Below is a small trained network, with its code and all its weights. Each question gives an input and a target symbol and asks what happens when units are switched off, that is, made to give their printed mean instead of their output.

import numpy as np


def w(rows, s, z=0):
    codes = np.array(rows[::2]) - 128.0
    scale = np.full(codes.shape[1], s)
    scale[-1] = z or s
    return codes * scale


def norm(h):
    return h / np.sqrt((h * h).mean(-1, keepdims=True) + 1e-5)


def f(y):
    return np.maximum(y, 0)


def softmax(a):
    e = np.exp(a - a.max(-1, keepdims=True))
    return e / e.sum(-1, keepdims=True)


def log_softmax(a):
    a = a - a.max(-1, keepdims=True)
    return a - np.log(np.exp(a).sum(-1, keepdims=True))


def net(x, mask):
    ids = ['αγεημξπσφψω'.index(c) for c in x.split()]
    T = len(ids)
    res = E[ids] + P[:T]
    u = 0
    for l in range(2):
        r = norm(res)
        for j in range(2):
            rows = slice(3 * j, 3 * j + 3)
            q, k, v = (r @ M[l][rows].T for M in (Q, K, V))
            z = softmax(np.where(np.tri(T) > 0, q @ k.T / 3**0.5, -1e9)) @ v
            o = O[l][rows]
            res = res + np.where(mask[u + j], z, o[:, -1]) @ o[:, :-1]
        u += 2
        y = f(norm(res) @ A[l][:, :-1].T + A[l][:, -1])
        res = res + np.where(mask[u : u + 4], y, B[l][:, -1]) @ B[l][:, :-1]
        u += 4
    return log_softmax(norm(res)[-1] @ U[:, :-1].T + U[:, -1])


Q, K, V, O, A, B = {}, {}, {}, {}, {}, {}
E = w([
[183,154,51,171],'α',
[205,75,157,155],'γ',
[7,139,127,125],'ε',
[108,138,109,135],'η',
[56,254,26,140],'μ',
[133,160,118,103],'ξ',
[206,159,32,145],'π',
[145,107,88,125],'σ',
[169,88,113,195],'φ',
[82,119,148,176],'ψ',
[190,56,157,189],'ω',
],0.017)
P = w([
[133,141,130,133],'0',
[194,204,177,166],'1',
[112,71,122,131],'2',
[119,124,163,99],'3',
[120,205,97,202],'4',
[111,68,106,132],'5',
[134,129,122,129],'6',
[117,194,94,213],'7',
[110,68,121,120],'8',
[134,135,149,105],'9',
[119,88,136,254],'10',
[50,65,104,104],'11',
[129,130,155,104],'12',
],0.014)
Q[0] = w([
[185,152,174,72],'0.h0',
[245,24,122,25],'0.h0',
[86,169,109,64],'0.h0',
[80,112,162,103],'0.h1',
[125,59,194,187],'0.h1',
[2,241,115,243],'0.h1',
],0.0091)
K[0] = w([
[126,157,169,35],'0.h0',
[129,77,133,88],'0.h0',
[118,190,169,186],'0.h0',
[69,53,255,88],'0.h1',
[157,173,162,200],'0.h1',
[111,69,214,113],'0.h1',
],0.0087)
V[0] = w([
[106,7,68,86],'0.h0',
[185,118,182,240],'0.h0',
[40,156,61,176],'0.h0',
[142,138,50,116],'0.h1',
[73,78,123,58],'0.h1',
[107,39,254,185],'0.h1',
],0.0079)
O[0] = w([
[110,132,34,94,182],'0.h0',
[219,95,119,84,231],'0.h0',
[184,91,230,72,205],'0.h0',
[2,174,137,63,224],'0.h1',
[121,38,216,139,2],'0.h1',
[140,94,120,147,12],'0.h1',
],0.0084,0.0029)
A[0] = w([
[228,154,142,15,159],'0.n0',
[241,78,51,49,150],'0.n1',
[1,119,181,98,252],'0.n2',
[121,200,169,154,163],'0.n3',
],0.0061,0.0028)
B[0] = w([
[71,141,169,180,200],'0.n0',
[96,112,137,91,255],'0.n1',
[132,180,35,136,226],'0.n2',
[100,1,40,198,183],'0.n3',
],0.0094,0.0042)
Q[1] = w([
[189,94,33,90],'1.h0',
[162,138,172,35],'1.h0',
[123,171,97,214],'1.h0',
[142,132,3,147],'1.h1',
[219,203,136,48],'1.h1',
[112,100,80,150],'1.h1',
],0.0061)
K[1] = w([
[132,122,81,165],'1.h0',
[141,116,151,95],'1.h0',
[173,200,128,63],'1.h0',
[141,121,52,62],'1.h1',
[114,9,115,131],'1.h1',
[159,151,76,91],'1.h1',
],0.012)
V[1] = w([
[96,248,75,17],'1.h0',
[140,104,33,170],'1.h0',
[181,131,177,110],'1.h0',
[186,105,191,109],'1.h1',
[254,88,120,151],'1.h1',
[170,101,124,137],'1.h1',
],0.007)
O[1] = w([
[147,198,161,137,196],'1.h0',
[89,2,178,135,251],'1.h0',
[62,92,154,100,52],'1.h0',
[190,201,126,200,2],'1.h1',
[65,199,186,129,77],'1.h1',
[156,185,80,112,107],'1.h1',
],0.0056,0.0045)
A[1] = w([
[109,178,25,159,186],'1.n0',
[173,95,57,104,40],'1.n1',
[220,172,85,255,5],'1.n2',
[118,121,169,108,118],'1.n3',
],0.0092,0.0021)
B[1] = w([
[124,98,185,131,254],'1.n0',
[122,166,173,54,196],'1.n1',
[118,119,62,181,207],'1.n2',
[102,170,248,38,136],'1.n3',
],0.013,0.0067)
U = w([
[122,177,89,209,253],'α',
[135,56,101,150,192],'γ',
[139,20,83,103,78],'ε',
[129,104,246,105,137],'η',
[114,154,142,118,48],'μ',
[37,85,154,118,64],'ξ',
[90,176,130,84,112],'π',
[47,144,68,51,140],'σ',
[123,147,114,108,75],'φ',
[176,86,209,134,110],'ψ',
[206,150,121,101,140],'ω',
],0.011,0.0044)

Each question gives the input, a string of symbols that net reads in full, and the target symbol t.
The units are the heads (3 rows each of Q, K, V and O) and the neurons (one row each of A and B). Each row of codes is followed by its name. A weight is (code - 128) times the scale printed after its matrix; where a second scale follows, it is the last column's (O, A, B and U).
mask holds one flag per unit, layer by layer, with each layer's heads first. A switched-off unit (its flag False) gives its mean, the last column of its rows in O or B, instead of its output. The means were averaged over made-up inputs and are rounded, as every weight is.
A unit's drop is (log p(t) with every unit on - log p(t) with that unit switched off) / (log p(t) with every unit on - log p(t) with every unit switched off).
The circuit of an input: a set's keep is (log p(t) with only the set's units on - log p(t) with every unit switched off) / (log p(t) with every unit on - log p(t) with every unit switched off). Starting from all 12 units, units are removed one at a time, each time the one whose removal leaves the highest keep (on an exact tie, the one counted first), for as long as the keep stays at least 0.8.
units of the circuit, in order: the units of the circuit, biggest drop first
top k neurons: the k neurons with the biggest drops, biggest first
k most important neurons of layer l: the k neurons of layer l with the biggest drops, biggest first
drop of u: that unit's drop, to one decimal
input σ η σ ε ω σ σ σ η ε, target η: units of the circuit, in order : [0.h0; 0.h1]
input π σ ξ φ π ε ω σ ψ α γ, target α: units of the circuit, in order : [0.h1; 1.n2]
input γ σ ξ ξ, target ξ: units of the circuit, in order : [0.h0; 1.n0; 0.n3]
input π η η ξ η ψ σ α α, target σ: units of the circuit, in order : [0.h1]
input γ σ σ η, target η: units of the circuit, in order : [0.h1; 1.h1]
input σ μ σ φ σ ξ μ, target ξ: top 2 neurons : [1.n0; 0.n3]
input μ ε ε α, target η: top 2 neurons : [1.n0; 0.n3]
input γ σ σ ε η σ η σ, target ε: units of the circuit, in order : [0.n0; 0.h0; 0.h1]
input ξ α α σ ω σ σ μ σ, target σ: units of the circuit, in order : [0.h1; 0.h0]
input α ψ σ σ π σ η σ σ σ γ, target α: top 3 neurons : [1.n2; 0.n1; 0.n3]
input η σ ξ π σ ψ η σ η ω ψ ψ, target ε: top 2 neurons : [0.n2; 1.n0]
input π φ ξ φ ξ σ σ φ π ξ σ ξ ξ, target ξ: 3 most important neurons of layer 0 : [0.n3; 0.n2; 0.n1]
input ω σ φ η μ α μ ω σ η ε ε α, target η: top 2 neurons : [1.n0; 1.n2]
input ω ψ σ μ, target ξ: top neuron : [0.n3]
input σ α ψ σ σ, target ε: top 2 neurons : [0.n3; 1.n0]
input σ η σ σ η ω σ α ε η μ γ ε, target η: top 2 neurons : [1.n3; 1.n2]
input γ ψ φ η φ η μ η π, target σ: drop of 0.h1 : 0.3
input η α σ φ, target σ: drop of 0.h0 : 0.4
input ε γ π, target σ: drop of 0.h1 : 0.5
input μ μ η σ σ, target γ: most important neuron of layer 0 : [0.n3]
